X = [ 16 -62 -30 -66  72]
X[-5]: 16
X[3]: -66
X[4]: 72

arr =
[[ 47   9 -14  25 -51 -11 -10   1   2 -16  40  41   1   3 -22  30]
 [ 20  21  -8  24 -21  10   6 -22 -18 -11  28  15 -42 -39  -4 -11]
 [  4  -7 -45 -44 -16  -6 -14  25  -9 -40  -1   5 -36 -23 -12  -9]
 [ -6  -7 -17   0   9 -37   4  -6  -3   0   0  36   8 -18 -24  36]
 [-45  25  -4 -16   6  11  -7  -5   8  24  -2 -36 -22  -3  26 -36]
 [-16 -14 -10 -38  27 -29  -6   5 -18  -8  -3   6  -1 -20 -25  23]
 [-15  19  21 -38   1 -11  -6  -4 -30   8 -18  -9 -22   3   0 -39]
 [ -4  -8 -21 -19  20 -35  -7   2  -8 -20  -3  22 -12 -30 -11  23]
 [-38 -20 -10 -18  31   5 -27  -1   1  17  -1 -28   0 -43   1 -10]
 [-29 -31 -23 -50  33  -3 -14  11  16   6  -3 -45  14   6  12   1]
 [-47 -18  23 -16  22 -13   8 -37   7  49 -12 -26  -8 -13   8 -21]
 [-23 -15 -27 -43  26  -2 -14  15  19  -2   7 -51  -6   8  16  -5]
 [-14  24  32  -4   2  -8  15   3 -22  15   0 -28 -26 -15  27 -46]
 [ 42  26   5  63 -27 -20  15  21   7  -4  45  26  12  17 -18  22]
 [ 41  39   8  60 -25  -4   9  25 -17 -14  21  13 -15  26 -18  13]]
arr[-15,-16] = 47
arr[-7,6] = -27
arr[14] = [41, 39, 8, 60, -25, -4, 9, 25, -17, -14, 21, 13, -15, 26, -18, 13]
arr[-11,-16] = -45
arr[-5,-7] = 49
arr[8,5] = 5
arr[-4] = [-23, -15, -27, -43, 26, -2, -14, 15, 19, -2, 7, -51, -6, 8, 16, -5]
arr[-2,-15] = 26
arr[12] = [-14, 24, 32, -4, 2, -8, 15, 3, -22, 15, 0, -28, -26, -15, 27, -46]
arr[:, 0] = [47, 20, 4, -6, -45, -16, -15, -4, -38, -29, -47, -23, -14, 42, 41]
arr[-1,-10] = 9
arr[-1,1] = 39
arr[-13,10] = -1
arr[-12,3] = 0
arr[3,-3] = -18
arr[:, -2] = [-22, -4, -12, -24, 26, -25, 0, -11, 1, 12, 8, 16, 27, -18, -18]
arr[13,-9] = 21
arr[10,-12] = 22
arr[12,14] = 27
arr[-12,7] = -6
arr[2,1] = -7
arr[:, -6] = [40, 28, -1, 0, -2, -3, -18, -3, -1, -3, -12, 7, 0, 45, 21]
arr[8,1] = -20
arr[-15,14] = -22
arr[3,-15] = -7
arr[-6,-10] = -14
arr[-1,5] = -4
arr[7,10] = -3
arr[8,0] = -38
arr[13,11] = 26
arr[10,7] = -37
arr[6,3] = -38
arr[:, -4] = [1, -42, -36, 8, -22, -1, -22, -12, 0, 14, -8, -6, -26, 12, -15]
arr[-11,-13] = -16
arr[0,2] = -14
arr[-12,-14] = -17

B = [[0.013, 0.065, 0.011, 0.071, -0.008, 0.011, 0.009, 0.010, -0.031, 0.000, -0.034, -0.023, -0.011, 0.067, -0.025], [0.021, 0.173, 0.021, 0.019, -0.038, -0.014, 0.020, 0.020, 0.049, -0.103, 0.049, 0.048, 0.042, 0.178, -0.186], [0.007, -0.051, 0.005, 0.015, 0.055, 0.068, 0.002, 0.003, 0.049, 0.093, 0.050, 0.046, 0.037, -0.055, 0.146]]
B[0][0] = 0.013
B[2][8] = 0.049
B[2] = [0.007, -0.051, 0.005, 0.015, 0.055, 0.068, 0.002, 0.003, 0.049, 0.093, 0.050, 0.046, 0.037, -0.055, 0.146]
B[0][2] = 0.011
B[1][11] = 0.048
B[2][9] = 0.093
B[2][5] = 0.068
B[1][12] = 0.042
B[0][12] = -0.011
B[0][3] = 0.071
B[1] = [0.021, 0.173, 0.021, 0.019, -0.038, -0.014, 0.020, 0.020, 0.049, -0.103, 0.049, 0.048, 0.042, 0.178, -0.186]
B[2][2] = 0.005
B[2][4] = 0.055
B[1][8] = 0.049
B[:, 7] = [0.010, 0.020, 0.003]
B[1][9] = -0.103
B[:, 9] = [0.000, -0.103, 0.093]
B[:, 4] = [-0.008, -0.038, 0.055]
B[:, 10] = [-0.034, 0.049, 0.050]
B[2][0] = 0.007
B[0] = [0.013, 0.065, 0.011, 0.071, -0.008, 0.011, 0.009, 0.010, -0.031, 0.000, -0.034, -0.023, -0.011, 0.067, -0.025]
B[:, 14] = [-0.025, -0.186, 0.146]
B[0][7] = 0.010
B[1][4] = -0.038
B[0][11] = -0.023
B[0][5] = 0.011
B[:, 0] = [0.013, 0.021, 0.007]
B[1][7] = 0.020
B[1][13] = 0.178
B[0][1] = 0.065
B[2][13] = -0.055
